Below is a small trained network, with its code and all its weights. Each question gives an input and a target symbol and asks what happens when units are switched off, that is, made to give their printed mean instead of their output.

import numpy as np


def w(rows, s, z=0):
    codes = np.array(rows[::2]) - 128.0
    scale = np.full(codes.shape[1], s)
    scale[-1] = z or s
    return codes * scale


def f(y):
    return y / 2 * (1 + np.tanh(0.7978845608 * (y + 0.044715 * y**3)))


def softmax(a):
    e = np.exp(a - a.max(-1, keepdims=True))
    return e / e.sum(-1, keepdims=True)


def log_softmax(a):
    a = a - a.max(-1, keepdims=True)
    return a - np.log(np.exp(a).sum(-1, keepdims=True))


def net(x, mask):
    ids = ['αβγδζθξπσψω'.index(c) for c in x.split()]
    T = len(ids)
    res = E[ids] + P[:T]
    u = 0
    for l in range(2):
        q, k, v = (res @ M[l].T for M in (Q, K, V))
        z = softmax(np.where(np.tri(T) > 0, q @ k.T / 2**0.5, -1e9)) @ v
        res = res + np.where(mask[u], z, O[l][:, -1]) @ O[l][:, :-1]
        u += 1
        y = f(res @ A[l][:, :-1].T + A[l][:, -1])
        res = res + np.where(mask[u : u + 12], y, B[l][:, -1]) @ B[l][:, :-1]
        u += 12
    return log_softmax(res[-1] @ U[:, :-1].T + U[:, -1])


Q, K, V, O, A, B = {}, {}, {}, {}, {}, {}
E = w([
[83,118,78,103,89,129],'α',
[87,73,82,143,56,90],'β',
[87,177,97,67,153,167],'γ',
[182,77,115,161,103,45],'δ',
[78,172,26,94,121,59],'ζ',
[228,191,167,88,167,135],'θ',
[149,78,198,178,156,147],'ξ',
[56,89,41,152,160,68],'π',
[108,115,171,131,116,186],'σ',
[47,114,157,171,248,169],'ψ',
[196,118,140,119,90,107],'ω',
],0.013)
P = w([
[141,48,72,105,108,216],'0',
[142,160,186,66,236,1],'1',
[150,43,26,123,122,213],'2',
[99,169,198,62,179,11],'3',
[162,98,38,149,116,194],'4',
[72,152,210,72,174,27],'5',
[175,138,51,171,111,185],'6',
[51,146,242,63,155,67],'7',
[182,169,54,192,106,177],'8',
[47,131,243,75,140,55],'9',
[191,201,56,214,104,172],'10',
[47,114,238,76,136,39],'11',
[201,217,56,240,104,173],'12',
[67,145,219,65,154,26],'13',
],0.008)
Q[0] = w([
[186,156,103,238,81,254],'0.h0',
[86,95,109,115,172,120],'0.h0',
],0.0056)
K[0] = w([
[119,124,252,64,144,5],'0.h0',
[138,144,119,166,124,139],'0.h0',
],0.0038)
V[0] = w([
[65,223,136,142,132,67],'0.h0',
[172,107,252,139,115,105],'0.h0',
],0.003)
O[0] = w([
[189,82,156,254,128,153,2],'0.h0',
[226,32,182,218,129,237,57],'0.h0',
],0.0035,0.00068)
A[0] = w([
[177,70,81,232,68,130,123],'0.n0',
[151,171,195,57,111,90,118],'0.n1',
[72,116,110,115,141,152,253],'0.n2',
[87,170,144,118,214,68,58],'0.n3',
[184,198,37,101,109,254,153],'0.n4',
[119,177,236,119,185,110,151],'0.n5',
[159,152,210,53,99,63,136],'0.n6',
[208,162,44,150,98,142,179],'0.n7',
[126,134,77,216,137,227,235],'0.n8',
[29,109,212,55,141,102,181],'0.n9',
[170,81,129,94,156,215,134],'0.n10',
[164,59,112,117,30,194,84],'0.n11',
],0.0087,0.0031)
B[0] = w([
[175,106,115,198,104,140,179],'0.n0',
[94,98,141,164,123,70,190],'0.n1',
[74,115,147,139,133,60,187],'0.n2',
[141,94,177,124,52,154,186],'0.n3',
[114,184,120,39,177,169,214],'0.n4',
[118,125,53,107,81,101,213],'0.n5',
[92,110,144,148,147,93,214],'0.n6',
[204,160,74,75,136,134,195],'0.n7',
[65,229,138,199,193,157,214],'0.n8',
[194,134,122,151,125,2,253],'0.n9',
[138,81,170,110,157,155,153],'0.n10',
[135,98,129,166,71,219,158],'0.n11',
],0.0085,0.006)
Q[1] = w([
[138,147,71,146,217,245],'1.h0',
[118,174,106,141,144,184],'1.h0',
],0.011)
K[1] = w([
[66,1,224,27,75,85],'1.h0',
[130,16,156,58,157,113],'1.h0',
],0.0068)
V[1] = w([
[121,80,142,254,60,106],'1.h0',
[20,163,226,166,178,132],'1.h0',
],0.0075)
O[1] = w([
[116,43,172,105,65,66,1],'1.h0',
[8,156,211,147,134,137,106],'1.h0',
],0.014,0.0017)
A[1] = w([
[215,129,167,179,228,141,195],'1.n0',
[18,135,215,108,144,199,6],'1.n1',
[129,230,43,166,167,248,193],'1.n2',
[101,166,123,107,76,252,93],'1.n3',
[226,96,211,133,165,181,176],'1.n4',
[114,93,254,131,112,167,171],'1.n5',
[6,77,92,140,127,142,255],'1.n6',
[180,40,11,128,151,122,122],'1.n7',
[183,70,84,134,105,64,201],'1.n8',
[61,161,111,215,180,6,241],'1.n9',
[169,206,79,51,109,60,105],'1.n10',
[132,82,139,132,83,48,167],'1.n11',
],0.008,0.0051)
B[1] = w([
[67,124,100,108,103,151,177],'1.n0',
[143,73,45,198,132,166,179],'1.n1',
[135,70,132,60,89,74,228],'1.n2',
[216,114,178,149,157,154,156],'1.n3',
[55,155,134,100,154,152,150],'1.n4',
[79,156,122,83,57,125,163],'1.n5',
[154,140,174,135,114,53,184],'1.n6',
[111,255,178,169,59,102,194],'1.n7',
[120,107,132,135,157,182,201],'1.n8',
[169,140,149,81,158,197,252],'1.n9',
[118,90,113,183,115,165,204],'1.n10',
[87,71,111,150,142,117,185],'1.n11',
],0.01,0.018)
U = w([
[162,112,193,87,37,25,62],'α',
[162,114,148,187,15,56,33],'β',
[184,31,114,126,190,115,141],'γ',
[123,203,95,242,96,160,111],'δ',
[62,136,14,111,59,38,158],'ζ',
[101,145,118,61,147,173,61],'θ',
[16,135,118,138,71,148,69],'ξ',
[162,242,236,150,174,46,250],'π',
[170,8,129,168,84,188,61],'σ',
[136,111,92,202,254,219,253],'ψ',
[194,200,137,128,93,194,158],'ω',
],0.0068,0.0037)

Each question gives the input, a string of symbols that net reads in full, and the target symbol t.
The units are the heads (2 rows each of Q, K, V and O) and the neurons (one row each of A and B). Each row of codes is followed by its name. A weight is (code - 128) times the scale printed after its matrix; where a second scale follows, it is the last column's (O, A, B and U).
mask holds one flag per unit, layer by layer, with each layer's heads first. A switched-off unit (its flag False) gives its mean, the last column of its rows in O or B, instead of its output. The means were averaged over made-up inputs and are rounded, as every weight is.
A unit's drop is (log p(t) with every unit on - log p(t) with that unit switched off) / (log p(t) with every unit on - log p(t) with every unit switched off).
The circuit of an input: a set's keep is (log p(t) with only the set's units on - log p(t) with every unit switched off) / (log p(t) with every unit on - log p(t) with every unit switched off). Starting from the 12 units with the biggest drops (on a tie, the unit counted first), units are removed one at a time, each time the one whose removal leaves the highest keep (on an exact tie, the one counted first), for as long as the keep stays at least 0.8.
circuit, biggest first: the units of the circuit, biggest drop first
top k neurons: the k neurons with the biggest drops, biggest first
k most important neurons of layer l: the k neurons of layer l with the biggest drops, biggest first
input γ δ ξ ψ β σ δ ζ π ψ ξ σ, target α: circuit, biggest first -> (1.h0, 0.n0)
input β σ θ σ α σ ω ζ δ ξ ψ δ, target ξ: circuit, biggest first -> (1.h0, 0.n8)
input σ σ ω β π γ ψ ω σ ω ψ ζ, target ξ: top 3 neurons -> (0.n8, 1.n1, 1.n5)
input β ξ δ ξ ψ θ, target ξ: circuit, biggest first -> (1.h0, 0.n8, 1.n5)
input σ ω α ξ ψ β θ σ ψ σ, target ξ: circuit, biggest first -> (0.n8, 1.h0)
input σ σ ζ β α θ, target ψ: circuit, biggest first -> (1.n2, 1.n7)
input σ θ β α γ ω ω ζ ω ω β σ ω θ, target δ: 3 most important neurons of layer 1 -> (1.n7, 1.n2, 1.n10)
input π θ ω ω ω ψ β θ γ ζ, target θ: top 2 neurons -> (1.n9, 1.n2)
input δ α ω γ ω π ξ ξ ω θ γ ψ, target θ: top 3 neurons -> (0.n8, 1.n2, 0.n4)
input ζ α θ ξ ξ, target ξ: top neuron -> (1.n5)
input ζ ζ γ ω θ θ, target ζ: top 2 neurons -> (1.n2, 0.n4)
input ω σ ζ α β α α ψ ω σ, target δ: top 2 neurons -> (1.n7, 0.n7)
input ξ ω ω, target ω: 3 most important neurons of layer 1 -> (1.n7, 1.n11, 1.n3)
input δ θ θ σ σ θ γ ξ π σ ω ω ω ζ, target δ: 2 most important neurons of layer 0 -> (0.n7, 0.n4)
input ω γ γ ω β σ σ β ψ γ δ, target δ: top 3 neurons -> (1.n2, 0.n4, 0.n8)
input σ θ α ζ θ ψ ω σ θ π δ π ω ξ, target δ: top 3 neurons -> (1.n7, 0.n7, 1.n2)
input ψ π σ θ σ ψ ζ θ ξ γ α ζ σ π, target π: 3 most important neurons of layer 0 -> (0.n8, 0.n4, 0.n9)
input σ ξ γ ζ σ θ α ω, target ψ: top neuron -> (1.n2)
input σ ω σ ξ ω ξ ω π σ α δ π, target β: top 2 neurons -> (1.n7, 0.n0)
input ψ θ θ ψ θ σ ω β, target δ: most important neuron of layer 1 -> (1.n7)
input δ π σ β, target π: 2 most important neurons of layer 0 -> (0.n8, 0.n4)
input σ γ ψ σ π ζ θ δ, target ζ: top 4 neurons -> (1.n2, 0.n4, 0.n7, 1.n0)
input ω σ ψ θ, target ξ: top 2 neurons -> (0.n8, 1.n1)
input ξ ψ ψ ξ ω σ α ζ π ω ω α π σ, target γ: 2 most important neurons of layer 0 -> (0.n8, 0.n7)
input θ σ α ω σ π ω σ γ β, target θ: top 4 neurons -> (0.n8, 1.n2, 0.n4, 1.n9)
input ζ ξ ω θ σ ω σ σ ζ γ, target ω: 3 most important neurons of layer 1 -> (1.n9, 1.n11, 1.n7)
input ψ ζ ω ξ, target δ: 4 most important neurons of layer 1 -> (1.n7, 1.n2, 1.n8, 1.n10)
input ω α ζ ξ θ ω, target ζ: top 3 neurons -> (1.n2, 0.n4, 1.n0)
input ω β ζ ω α, target α: most important neuron of layer 0 -> (0.n9)
input γ ω δ θ π ω α θ ω θ π γ γ β, target θ: 4 most important neurons of layer 1 -> (1.n2, 1.n9, 1.n7, 1.n0)
